Below are the code and all the weights of a small trained network. Each question names an input and a target symbol and asks about switching units off, where a switched-off unit gives its printed mean instead of its output.

import numpy as np


def w(rows, s, z=0):
    codes = np.array(rows[::2]) - 128.0
    scale = np.full(codes.shape[1], s)
    scale[-1] = z or s
    return codes * scale


def softmax(a):
    e = np.exp(a - a.max(-1, keepdims=True))
    return e / e.sum(-1, keepdims=True)


def log_softmax(a):
    a = a - a.max(-1, keepdims=True)
    return a - np.log(np.exp(a).sum(-1, keepdims=True))


def net(x, mask):
    ids = ['αγδεζηθλξπστφω'.index(c) for c in x.split()]
    T = len(ids)
    res = E[ids] + P[:T]
    u = 0
    for l in range(3):
        r = res
        for j in range(2):
            rows = slice(3 * j, 3 * j + 3)
            q, k, v = (r @ M[l][rows].T for M in (Q, K, V))
            z = softmax(np.where(np.tri(T) > 0, q @ k.T / 3**0.5, -1e9)) @ v
            o = O[l][rows]
            res = res + np.where(mask[u + j], z, o[:, -1]) @ o[:, :-1]
        u += 2
    return log_softmax(res[-1] @ U[:, :-1].T + U[:, -1])


Q, K, V, O = {}, {}, {}, {}
E = w([
[130,74,119],'α',
[147,156,201],'γ',
[130,71,124],'δ',
[134,165,93],'ε',
[134,161,98],'ζ',
[139,160,94],'η',
[128,67,127],'θ',
[128,68,127],'λ',
[132,175,244],'ξ',
[83,65,104],'π',
[135,150,38],'σ',
[169,158,35],'τ',
[67,120,44],'φ',
[135,187,4],'ω',
],0.022)
P = w([
[42,190,235],'0',
[69,176,205],'1',
[80,172,177],'2',
[90,160,145],'3',
[101,152,122],'4',
[110,144,96],'5',
[119,133,73],'6',
[126,121,51],'7',
[130,106,29],'8',
[138,96,15],'9',
[151,86,1],'10',
],0.0084)
Q[0] = w([
[127,137,120],'L0H0',
[132,113,130],'L0H0',
[143,146,130],'L0H0',
[63,127,106],'L0H1',
[150,252,142],'L0H1',
[87,76,120],'L0H1',
],0.033)
K[0] = w([
[140,72,173],'L0H0',
[104,85,100],'L0H0',
[159,90,192],'L0H0',
[125,161,46],'L0H1',
[117,196,196],'L0H1',
[156,61,6],'L0H1',
],0.017)
V[0] = w([
[15,130,77],'L0H0',
[143,143,81],'L0H0',
[207,112,219],'L0H0',
[158,183,133],'L0H1',
[202,215,121],'L0H1',
[3,169,91],'L0H1',
],0.011)
O[0] = w([
[127,190,65,105],'L0H0',
[104,142,188,28],'L0H0',
[167,138,92,253],'L0H0',
[167,142,132,247],'L0H1',
[255,151,92,238],'L0H1',
[107,196,57,208],'L0H1',
],0.0087,0.0034)
Q[1] = w([
[101,116,151],'L1H0',
[132,77,240],'L1H0',
[117,132,166],'L1H0',
[72,110,30],'L1H1',
[118,231,123],'L1H1',
[132,87,254],'L1H1',
],0.012)
K[1] = w([
[115,76,127],'L1H0',
[116,171,190],'L1H0',
[126,82,149],'L1H0',
[153,211,196],'L1H1',
[247,54,86],'L1H1',
[50,48,43],'L1H1',
],0.011)
V[1] = w([
[129,122,167],'L1H0',
[79,226,221],'L1H0',
[144,125,176],'L1H0',
[194,95,93],'L1H1',
[90,113,123],'L1H1',
[70,243,254],'L1H1',
],0.0074)
O[1] = w([
[132,84,97,75],'L1H0',
[163,105,60,86],'L1H0',
[101,22,71,84],'L1H0',
[154,138,174,110],'L1H1',
[243,2,218,96],'L1H1',
[102,177,120,254],'L1H1',
],0.004,0.0053)
Q[2] = w([
[147,196,19],'L2H0',
[4,153,141],'L2H0',
[115,149,187],'L2H0',
[157,137,143],'L2H1',
[95,60,72],'L2H1',
[113,149,105],'L2H1',
],0.016)
K[2] = w([
[254,149,124],'L2H0',
[81,119,102],'L2H0',
[83,167,94],'L2H0',
[171,178,152],'L2H1',
[111,128,89],'L2H1',
[150,129,108],'L2H1',
],0.016)
V[2] = w([
[116,108,130],'L2H0',
[145,116,131],'L2H0',
[255,154,171],'L2H0',
[141,146,3],'L2H1',
[129,105,61],'L2H1',
[138,79,61],'L2H1',
],0.009)
O[2] = w([
[158,123,98,98],'L2H0',
[150,96,123,130],'L2H0',
[115,104,215,255],'L2H0',
[121,23,236,178],'L2H1',
[167,202,212,113],'L2H1',
[189,66,254,87],'L2H1',
],0.0077,0.0069)
U = w([
[166,51,175,179],'α',
[87,109,133,112],'γ',
[108,103,92,54],'δ',
[100,69,77,108],'ε',
[111,115,93,43],'ζ',
[108,128,91,34],'η',
[73,137,56,34],'θ',
[105,72,74,104],'λ',
[108,116,91,37],'ξ',
[172,140,128,219],'π',
[146,247,112,210],'σ',
[102,78,74,110],'τ',
[105,41,79,128],'φ',
[53,176,135,2],'ω',
],0.013,0.008)

Each question gives the input, a string of symbols that net reads in full, and the target symbol t.
The units are the heads (3 rows each of Q, K, V and O). Each row of codes is followed by its name. A weight is (code - 128) times the scale printed after its matrix; where a second scale follows, it is the last column's (O and U).
mask holds one flag per head, layer by layer. A switched-off head (its flag False) gives its mean, the last column of its rows in O, instead of its output. The means were averaged over made-up inputs and are rounded, as every weight is.
A unit's drop is (log p(t) with every unit on - log p(t) with that unit switched off) / (log p(t) with every unit on - log p(t) with every unit switched off).
The circuit of an input: a set's keep is (log p(t) with only the set's units on - log p(t) with every unit switched off) / (log p(t) with every unit on - log p(t) with every unit switched off). Starting from all 6 units, units are removed one at a time, each time the one whose removal leaves the highest keep (on an exact tie, the one counted first), for as long as the keep stays at least 0.8.
circuit, biggest first: the units of the circuit, biggest drop first
most important unit: the unit with the biggest drop
heads that matter: for each layer, one digit per head in row order, 1 if its drop is at least 0.15 and else 0, layers parted by /
input ξ ξ σ ω ε φ, target σ: heads that matter	01 / 10 / 00
input σ ω α, target σ: most important unit	L0H0
input π γ γ α α ω σ σ α ξ σ, target α: heads that matter	00 / 00 / 11
input θ η τ λ, target α: heads that matter	01 / 00 / 01
input γ ξ γ δ ε η γ λ γ, target α: circuit, biggest first	L1H1, L0H1
input ω ε τ γ σ τ, target π: heads that matter	01 / 11 / 01
input γ γ γ γ γ γ δ π δ, target θ: circuit, biggest first	L0H1, L2H0
input π ξ λ φ ξ θ ω η π, target σ: circuit, biggest first	L1H0, L0H1
input θ α ξ τ φ π, target ω: circuit, biggest first	L0H1, L0H0, L1H0
input π γ θ, target θ: heads that matter	11 / 00 / 10
input γ δ ξ ω τ γ ξ γ σ, target σ: heads that matter	01 / 11 / 00
input γ γ γ ω α, target σ: heads that matter	01 / 00 / 00
input ζ λ π θ τ π ζ δ ω ξ π, target σ: heads that matter	11 / 10 / 00
input τ ε φ θ, target ω: heads that matter	11 / 00 / 00
input δ π γ α, target θ: heads that matter	11 / 00 / 10
input ε ξ φ, target ω: circuit, biggest first	L0H1, L2H1, L0H0
input ξ θ φ γ θ γ δ γ ξ τ δ, target α: most important unit	L2H0
input ξ φ ξ δ, target ω: circuit, biggest first	L0H1, L0H0
input γ π λ γ π, target θ: circuit, biggest first	L0H1, L2H0
input π α δ ξ π σ δ θ ω γ θ, target σ: most important unit	L1H0
